[[128 123 127 130 131 129 130 130 133 129 130 130 120 129 149 131]
 [104 125 136 144 127 126 127 130 126 127 125 127 126 136 126 122]
 [129 130 131 127 129 117 130 128 130 152 118 126 131 130 132 132]]
->
[[131 122 132]
 [149 126 132]
 [129 136 130]
 [120 126 131]
 [130 127 126]
 [130 125 118]
 [129 127 152]
 [133 126 130]
 [130 130 128]
 [130 127 130]
 [129 126 117]
 [131 127 129]
 [130 144 127]
 [127 136 131]
 [123 125 130]
 [128 104 129]]

[[127 128 129 128 128 127 127]
 [126 128 129 128 127 127 124]
 [127 128 129 128 129 127 127]
 [116 128 136 121 120 134 104]
 [127 128 129 127 128 127 129]
 [128 128 137 128 134 123 127]
 [127 128 129 128 128 127 127]]
->
[[127 124 127 104 129 127 127]
 [127 127 127 134 127 123 127]
 [128 127 129 120 128 134 128]
 [128 128 128 121 127 128 128]
 [129 129 129 136 129 137 129]
 [128 128 128 128 128 128 128]
 [127 126 127 116 127 128 127]]

[[104 140 128 132 129 126 117 117]
 [120 134 132 132 132 122 128 123]
 [134 130 127 123 120 127 122 118]]
->
[[117 123 118]
 [117 128 122]
 [126 122 127]
 [129 132 120]
 [132 132 123]
 [128 132 127]
 [140 134 130]
 [104 120 134]]

[[112 137 129 122 133 137 135 116 130 119 128 123 109 140]
 [146 123 122 120 124 118 114 130 118 116 104 123 104 125]
 [127 126 128 117 123 123 119 132 126 135 115 131 104 111]
 [135 118 127 120 128 117 140 117 120 124 110 129  98 126]]
->
[[140 125 111 126]
 [109 104 104  98]
 [123 123 131 129]
 [128 104 115 110]
 [119 116 135 124]
 [130 118 126 120]
 [116 130 132 117]
 [135 114 119 140]
 [137 118 123 117]
 [133 124 123 128]
 [122 120 117 120]
 [129 122 128 127]
 [137 123 126 118]
 [112 146 127 135]]

[[111 109 132 114 123]
 [116 116 124 126 130]
 [138 117 130 144 135]
 [101 116 119 121 134]
 [112 119 119 126 130]
 [103 123 105 119 138]
 [110 109 134 116 132]]
->
[[123 130 135 134 130 138 132]
 [114 126 144 121 126 119 116]
 [132 124 130 119 119 105 134]
 [109 116 117 116 119 123 109]
 [111 116 138 101 112 103 110]]

[[122 139 121 130]
 [138 150 126 121]
 [129 134 115 138]
 [125 119 120 137]
 [117 126 133 140]]
->
[[130 121 138 137 140]
 [121 126 115 120 133]
 [139 150 134 119 126]
 [122 138 129 125 117]]
---
[[120 136 130 126 128 115]
 [140 141 122 112 121 156]
 [109 121 133 141 135 121]
 [148 135 143 147 141 135]]
->
[[136 130 126 128 115 120]
 [141 122 112 121 156 140]
 [121 133 141 135 121 109]
 [135 143 147 141 135 148]]

[[122  99 133 126 111 123 124 114 125 136 134 134]
 [132 126 118 118 129 125 119 119 120 129 130 124]
 [124 105 137 131 113 122 122 112 127 134 141 143]
 [120 111 115 137 147 119 145 147 117 121 112 105]
 [126 108 127 121 118 125 122 119 124 134 127 127]
 [126 119 115 134 144 120 145 138 122 123 110 105]
 [128 113 128 129 118 131 150 125 140 131 112  98]
 [126 110 137 129 113 134 150 130 143 133 112  98]]
->
[[ 99 133 126 111 123 124 114 125 136 134 134 122]
 [126 118 118 129 125 119 119 120 129 130 124 132]
 [105 137 131 113 122 122 112 127 134 141 143 124]
 [111 115 137 147 119 145 147 117 121 112 105 120]
 [108 127 121 118 125 122 119 124 134 127 127 126]
 [119 115 134 144 120 145 138 122 123 110 105 126]
 [113 128 129 118 131 150 125 140 131 112  98 128]
 [110 137 129 113 134 150 130 143 133 112  98 126]]

[[112 102]
 [131 142]
 [114 129]
 [115 144]
 [137 107]]
->
[[102 112]
 [142 131]
 [129 114]
 [144 115]
 [107 137]]

[[122 120 149 129 137]
 [107 136 135 134 118]
 [112 116 138 117 137]
 [114 123 131 132 137]]
->
[[120 149 129 137 122]
 [136 135 134 118 107]
 [116 138 117 137 112]
 [123 131 132 137 114]]

[[128 130 122]
 [149 112 141]
 [146 122 130]
 [133 131 127]
 [135 127 118]
 [140 125 120]
 [118 124 129]
 [107 131 121]
 [107 137 129]]
->
[[130 122 128]
 [112 141 149]
 [122 130 146]
 [131 127 133]
 [127 118 135]
 [125 120 140]
 [124 129 118]
 [131 121 107]
 [137 129 107]]

[[121 113 114]
 [150 123 107]
 [112 128 143]
 [111 135 142]
 [138 149 154]
 [134 146 116]
 [155 151 151]
 [114 132 119]
 [153 127 123]
 [108 104 101]]
->
[[113 114 121]
 [123 107 150]
 [128 143 112]
 [135 142 111]
 [149 154 138]
 [146 116 134]
 [151 151 155]
 [132 119 114]
 [127 123 153]
 [104 101 108]]

[[113 122 132 126 127 121 125 135 128 116 118 125 129 124 117]
 [128 126 127 132 131 128 124 133 133 128 131 133 129 127 128]
 [104 130 135 138 126 131 127 138 134 130 114 118 146 136 116]
 [129 121 119 117 124 124 125 131 125 119 122 130 120 117 127]
 [127 127 128 130 126 127 123 128 130 132 127 128 133 127 124]
 [135 121 125 141 129 120 128 130 122 123 137 138 133 124 125]]
->
[[122 132 126 127 121 125 135 128 116 118 125 129 124 117 113]
 [126 127 132 131 128 124 133 133 128 131 133 129 127 128 128]
 [130 135 138 126 131 127 138 134 130 114 118 146 136 116 104]
 [121 119 117 124 124 125 131 125 119 122 130 120 117 127 129]
 [127 128 130 126 127 123 128 130 132 127 128 133 127 124 127]
 [121 125 141 129 120 128 130 122 123 137 138 133 124 125 135]]

[[123 126 144 134 134 134 128]
 [121 124 137 146 129 120 133]
 [118 107 116 136 119 132 137]
 [120 114 113 128 115 134 134]
 [117 123 135 116 122 118 107]
 [124 118 123 125 127 123 119]
 [121 119 136 134 127 122 132]
 [114 129 137 128 129 127 119]
 [128 121 138 127 129 129 126]
 [122 130 141 127 113 139 124]]
->
[[126 144 134 134 134 128 123]
 [124 137 146 129 120 133 121]
 [107 116 136 119 132 137 118]
 [114 113 128 115 134 134 120]
 [123 135 116 122 118 107 117]
 [118 123 125 127 123 119 124]
 [119 136 134 127 122 132 121]
 [129 137 128 129 127 119 114]
 [121 138 127 129 129 126 128]
 [130 141 127 113 139 124 122]]

[[140 141 139 151 142 144]
 [137 120 117 126 115 120]
 [137 137 132 126 146 136]
 [125 129 123 138 112 129]
 [128 133 138 118 136 137]
 [128 121 125 123 117 122]]
->
[[141 139 151 142 144 140]
 [120 117 126 115 120 137]
 [137 132 126 146 136 137]
 [129 123 138 112 129 125]
 [133 138 118 136 137 128]
 [121 125 123 117 122 128]]
